Here is a tiny trained network, its code and every weight. The questions are about switching its units off for an input and a target symbol, where a switched-off unit gives its printed mean instead of its output.

import numpy as np


def w(rows, s, z=0):
    codes = np.array(rows[::2]) - 128.0
    scale = np.full(codes.shape[1], s)
    scale[-1] = z or s
    return codes * scale


def softmax(a):
    e = np.exp(a - a.max(-1, keepdims=True))
    return e / e.sum(-1, keepdims=True)


def log_softmax(a):
    a = a - a.max(-1, keepdims=True)
    return a - np.log(np.exp(a).sum(-1, keepdims=True))


def net(x, mask):
    ids = ['βγδεζηθξφω'.index(c) for c in x.split()]
    T = len(ids)
    res = E[ids] + P[:T]
    u = 0
    for l in range(2):
        r = res
        for j in range(3):
            rows = slice(3 * j, 3 * j + 3)
            q, k, v = (r @ M[l][rows].T for M in (Q, K, V))
            z = softmax(np.where(np.tri(T) > 0, q @ k.T / 3**0.5, -1e9)) @ v
            o = O[l][rows]
            res = res + np.where(mask[u + j], z, o[:, -1]) @ o[:, :-1]
        u += 3
    return log_softmax(res[-1] @ U[:, :-1].T + U[:, -1])


Q, K, V, O = {}, {}, {}, {}
E = w([
[58,115,172,1],'β',
[161,198,184,105],'γ',
[65,139,56,28],'δ',
[158,158,194,105],'ε',
[141,202,40,106],'ζ',
[176,173,154,137],'η',
[148,156,133,107],'θ',
[125,116,223,68],'ξ',
[116,196,123,55],'φ',
[164,173,150,121],'ω',
],0.0089)
P = w([
[125,84,131,185],'0',
[81,186,176,121],'1',
[117,85,152,226],'2',
[207,112,123,97],'3',
[12,133,93,192],'4',
[141,167,171,42],'5',
[138,215,130,150],'6',
[169,100,107,101],'7',
[33,167,117,192],'8',
[148,155,160,5],'9',
[148,212,126,119],'10',
[170,94,76,112],'11',
[33,149,154,141],'12',
],0.012)
Q[0] = w([
[63,120,128,45],'0.h1',
[110,129,252,61],'0.h1',
[139,170,152,189],'0.h1',
[113,174,113,88],'0.h2',
[64,143,147,174],'0.h2',
[61,160,133,182],'0.h2',
[96,188,159,113],'0.h3',
[243,46,104,113],'0.h3',
[146,73,107,137],'0.h3',
],0.015)
K[0] = w([
[138,5,93,121],'0.h1',
[80,59,135,230],'0.h1',
[94,186,184,114],'0.h1',
[138,62,110,156],'0.h2',
[180,132,131,78],'0.h2',
[202,98,104,76],'0.h2',
[93,132,135,162],'0.h3',
[220,22,96,101],'0.h3',
[169,118,115,103],'0.h3',
],0.015)
V[0] = w([
[126,89,114,148],'0.h1',
[106,134,141,150],'0.h1',
[125,135,135,124],'0.h1',
[152,82,124,136],'0.h2',
[8,164,153,217],'0.h2',
[122,107,109,154],'0.h2',
[152,112,129,121],'0.h3',
[175,161,137,65],'0.h3',
[143,152,132,100],'0.h3',
],0.014)
O[0] = w([
[128,149,111,163,101],'0.h1',
[132,133,98,120,138],'0.h1',
[128,124,128,116,137],'0.h1',
[131,122,154,141,57],'0.h2',
[247,105,137,99,253],'0.h2',
[144,109,141,113,107],'0.h2',
[133,114,139,139,30],'0.h3',
[195,109,132,105,114],'0.h3',
[160,125,125,114,159],'0.h3',
],0.014,0.0026)
Q[1] = w([
[93,103,176,102],'1.h1',
[148,229,149,6],'1.h1',
[92,205,138,177],'1.h1',
[71,96,123,168],'1.h2',
[120,19,105,194],'1.h2',
[216,156,112,181],'1.h2',
[114,81,54,123],'1.h3',
[127,210,110,135],'1.h3',
[184,149,108,141],'1.h3',
],0.024)
K[1] = w([
[167,179,105,157],'1.h1',
[251,46,86,108],'1.h1',
[162,169,149,38],'1.h1',
[94,206,164,120],'1.h2',
[79,212,154,205],'1.h2',
[83,82,127,196],'1.h2',
[102,86,80,121],'1.h3',
[131,151,123,52],'1.h3',
[183,115,127,147],'1.h3',
],0.024)
V[1] = w([
[89,234,87,34],'1.h1',
[93,129,251,80],'1.h1',
[85,64,119,58],'1.h1',
[141,244,61,122],'1.h2',
[132,83,22,168],'1.h2',
[59,94,136,32],'1.h2',
[82,161,135,133],'1.h3',
[130,168,85,109],'1.h3',
[151,47,95,149],'1.h3',
],0.018)
O[1] = w([
[126,6,171,121,111],'1.h1',
[205,74,59,190,47],'1.h1',
[100,87,79,184,150],'1.h1',
[97,54,198,54,108],'1.h2',
[63,198,174,116,2],'1.h2',
[165,100,166,211,52],'1.h2',
[127,198,108,93,16],'1.h3',
[166,128,109,171,233],'1.h3',
[109,57,102,118,75],'1.h3',
],0.016,0.0041)
U = w([
[255,115,180,63,214],'β',
[149,26,105,63,254],'γ',
[126,148,126,109,62],'δ',
[85,81,109,211,70],'ε',
[97,163,132,140,87],'ζ',
[136,141,111,117,45],'η',
[119,157,90,171,33],'θ',
[6,126,183,249,237],'ξ',
[69,142,182,100,29],'φ',
[132,168,124,98,25],'ω',
],0.0054,0.0048)

Each question gives the input, a string of symbols that net reads in full, and the target symbol t.
The units are the heads (3 rows each of Q, K, V and O). Each row of codes is followed by its name. A weight is (code - 128) times the scale printed after its matrix; where a second scale follows, it is the last column's (O and U).
mask holds one flag per head, layer by layer. A switched-off head (its flag False) gives its mean, the last column of its rows in O, instead of its output. The means were averaged over made-up inputs and are rounded, as every weight is.
A unit's drop is (log p(t) with every unit on - log p(t) with that unit switched off) / (log p(t) with every unit on - log p(t) with every unit switched off).
The circuit of an input: a set's keep is (log p(t) with only the set's units on - log p(t) with every unit switched off) / (log p(t) with every unit on - log p(t) with every unit switched off). Starting from all 6 units, units are removed one at a time, each time the one whose removal leaves the highest keep (on an exact tie, the one counted first), for as long as the keep stays at least 0.8.
units of the circuit, in order: the units of the circuit, biggest drop first
unit that matters most: the unit with the biggest drop
which heads matter: for each layer, one digit per head in row order, 1 if its drop is at least 0.15 and else 0, layers parted by /
input ζ δ β, target φ: units of the circuit, in order => [1.h1, 1.h2, 0.h2, 0.h1]
input δ ξ δ φ φ δ θ ξ ξ, target ξ: unit that matters most => 0.h2
input φ γ γ ζ β β φ δ δ, target ε: which heads matter => 010 / 110
input δ δ δ δ ζ δ β δ η ζ γ δ ε, target φ: which heads matter => 010 / 111
input β ξ δ ζ ζ ξ η, target φ: which heads matter => 101 / 110
input θ δ δ ω δ β ξ δ ζ, target ε: units of the circuit, in order => [0.h2, 1.h1]
input β η φ η ξ ξ ξ φ ε, target θ: units of the circuit, in order => [1.h3, 0.h2, 1.h1]
input ζ ζ γ ξ η θ ε ζ γ θ φ, target φ: units of the circuit, in order => [0.h3, 0.h2, 1.h1]
input ξ γ δ β ξ, target β: which heads matter => 010 / 111
input θ δ ζ δ η θ δ δ δ ζ δ ζ η, target φ: units of the circuit, in order => [1.h3, 0.h2, 1.h2, 1.h1]
input φ β β ω ζ δ ζ ζ γ δ δ, target φ: units of the circuit, in order => [0.h3, 0.h2, 1.h1]
input δ φ θ ξ θ φ ζ, target θ: units of the circuit, in order => [0.h3, 1.h1, 1.h2]
input ε η δ ζ β η ε, target φ: which heads matter => 001 / 110
input δ ε ε ω η δ δ θ β, target ξ: unit that matters most => 0.h2
input ε φ δ δ ξ, target γ: which heads matter => 000 / 110
input β δ δ, target ε: which heads matter => 011 / 110
input δ δ ζ, target ξ: which heads matter => 011 / 110
input δ ζ ω θ ζ ξ ζ δ ζ ζ β δ ξ, target φ: units of the circuit, in order => [1.h3, 0.h2, 1.h2, 1.h1]
input γ γ δ δ δ δ ζ, target ξ: units of the circuit, in order => [1.h1, 1.h2]
input γ δ ω ζ δ ξ δ δ ω η δ, target ξ: which heads matter => 011 / 111
input δ δ ε ζ δ ξ ζ φ β, target θ: units of the circuit, in order => [0.h2, 1.h3, 1.h1]
input γ ξ η δ θ, target θ: units of the circuit, in order => [0.h2, 1.h3, 1.h1]
input β β γ φ ζ, target ε: unit that matters most => 1.h1
input ζ ζ φ φ γ, target φ: units of the circuit, in order => [0.h2, 1.h3, 1.h2, 1.h1]
input ξ δ ε β δ ξ η ξ β δ β, target θ: which heads matter => 001 / 110
